Here is a tiny trained network, its code and every weight. The questions are about switching its units off for an input and a class, where a switched-off unit gives its printed mean instead of its output.

import numpy as np


def w(rows, s, z=0):
    codes = np.array(rows[::2]) - 128.0
    scale = np.full(codes.shape[1], s)
    scale[-1] = z or s
    return codes * scale


def f(y):
    return np.maximum(y, 0)


def log_softmax(a):
    a = a - a.max(-1, keepdims=True)
    return a - np.log(np.exp(a).sum(-1, keepdims=True))


def net(x, mask):
    res = np.array(x, float).reshape(1, 8) / 4 @ E
    y = f(res @ A[0][:, :-1].T + A[0][:, -1])
    res = res + np.where(mask, y, B[0][:, -1]) @ B[0][:, :-1]
    return log_softmax(res[-1] @ U[:, :-1].T + U[:, -1])


A, B = {}, {}
E = w([
[136,131,136,135,114,136,133,147,129,122,120],'x0',
[134,119,121,139,119,106,135,141,130,123,146],'x1',
[69,136,234,153,173,114,118,140,5,95,154],'x2',
[134,128,127,133,134,132,127,131,129,121,128],'x3',
[162,202,109,195,80,155,185,39,127,153,172],'x4',
[161,89,171,186,167,75,163,112,133,174,52],'x5',
[118,129,129,129,121,133,141,135,130,130,123],'x6',
[131,129,124,136,127,119,121,134,131,124,135],'x7',
],0.013)
A[0] = w([
[141,248,142,211,111,134,175,65,86,139,168,83],'neuron 0',
[99,55,129,72,152,121,117,175,142,112,108,213],'neuron 1',
[166,50,54,27,118,119,101,165,254,130,61,170],'neuron 2',
[98,173,92,61,94,172,108,148,122,71,211,254],'neuron 3',
[176,70,172,208,169,75,154,105,129,195,32,191],'neuron 4',
[205,174,51,151,48,159,170,77,236,201,137,176],'neuron 5',
],0.0072,0.0056)
B[0] = w([
[197,73,128,168,58,243,175,38,225,157,185,213],'neuron 0',
[94,105,254,110,113,133,71,151,87,83,142,198],'neuron 1',
[142,25,229,168,23,217,191,36,188,134,232,234],'neuron 2',
[87,228,109,73,29,223,51,133,95,29,175,229],'neuron 3',
[151,58,149,180,227,76,214,158,170,198,69,218],'neuron 4',
[185,206,12,75,143,106,121,146,166,147,48,254],'neuron 5',
],0.0076,0.015)
U = w([
[121,130,176,131,41,189,121,49,150,63,240,225],'0',
[152,37,214,214,120,132,194,90,186,201,164,160],'1',
[68,160,181,75,161,119,44,233,6,17,143,154],'2',
[62,71,215,136,232,6,110,200,58,120,47,155],'3',
[143,253,20,86,81,128,81,129,159,108,103,31],'4',
[168,157,28,151,179,74,173,130,181,191,34,4],'5',
],0.006,0.0023)

Each question gives the input, the list of numbers given to net, and the class t.
The units are the neurons (one row each of A and B). Each row of codes is followed by its name. A weight is (code - 128) times the scale printed after its matrix; where a second scale follows, it is the last column's (A, B and U).
mask holds one flag per neuron, in row order. A switched-off neuron (its flag False) gives its mean, the last column of its row in B, instead of its output. The means were averaged over made-up inputs and are rounded, as every weight is.
A unit's drop is (log p(t) with every unit on - log p(t) with that unit switched off) / (log p(t) with every unit on - log p(t) with every unit switched off).
The circuit of an input: a set's keep is (log p(t) with only the set's units on - log p(t) with every unit switched off) / (log p(t) with every unit on - log p(t) with every unit switched off). Starting from all 6 units, units are removed one at a time, each time the one whose removal leaves the highest keep (on an exact tie, the one counted first), for as long as the keep stays at least 0.8.
circuit, biggest first: the units of the circuit, biggest drop first
top k neurons: the k neurons with the biggest drops, biggest first
drop of u: that unit's drop, to one decimal
input [-6,4,-4,8,4,-5,7,0], class 4: circuit, biggest first	[neuron 5]
input [-4,2,2,1,-7,0,-3,5], class 2: top 2 neurons	[neuron 0; neuron 4]
input [-1,-5,-7,0,1,8,2,-6], class 5: top 3 neurons	[neuron 5; neuron 0; neuron 1]
input [5,5,4,5,-1,-3,3,1], class 2: top 2 neurons	[neuron 2; neuron 0]
input [7,-6,-8,-8,8,1,2,-4], class 5: circuit, biggest first	[neuron 5; neuron 3]
input [-1,-3,2,3,0,3,3,4], class 3: circuit, biggest first	[neuron 2; neuron 0]
input [8,-6,-7,4,7,2,5,3], class 5: circuit, biggest first	[neuron 5; neuron 3]
input [-4,0,0,6,1,1,8,8], class 5: top 4 neurons	[neuron 2; neuron 3; neuron 1; neuron 0]
input [-3,4,2,-2,-1,-6,-8,8], class 2: top 2 neurons	[neuron 2; neuron 0]
input [2,-4,0,0,3,-1,1,4], class 4: top 2 neurons	[neuron 2; neuron 1]
input [-8,0,3,1,-2,6,3,-2], class 3: top 2 neurons	[neuron 2; neuron 0]
input [-7,1,2,5,4,2,-3,-1], class 1: top 2 neurons	[neuron 3; neuron 5]
input [6,1,1,-5,-3,2,0,5], class 3: top 3 neurons	[neuron 0; neuron 2; neuron 3]
input [0,-8,3,-4,7,2,-4,8], class 1: circuit, biggest first	[neuron 3]
input [-5,6,5,-7,0,-4,-8,-3], class 2: top 2 neurons	[neuron 2; neuron 0]
input [-8,0,2,2,-4,-7,1,3], class 2: top 2 neurons	[neuron 0; neuron 2]
input [6,0,0,0,1,1,5,0], class 5: drop of neuron 1	0.2
input [-2,5,-7,-3,7,-2,8,1], class 4: drop of neuron 5	2.3
input [6,-2,-8,3,6,-2,-1,5], class 4: drop of neuron 0	0.0
input [-4,-8,-4,-3,5,4,6,-8], class 5: circuit, biggest first	[neuron 5]
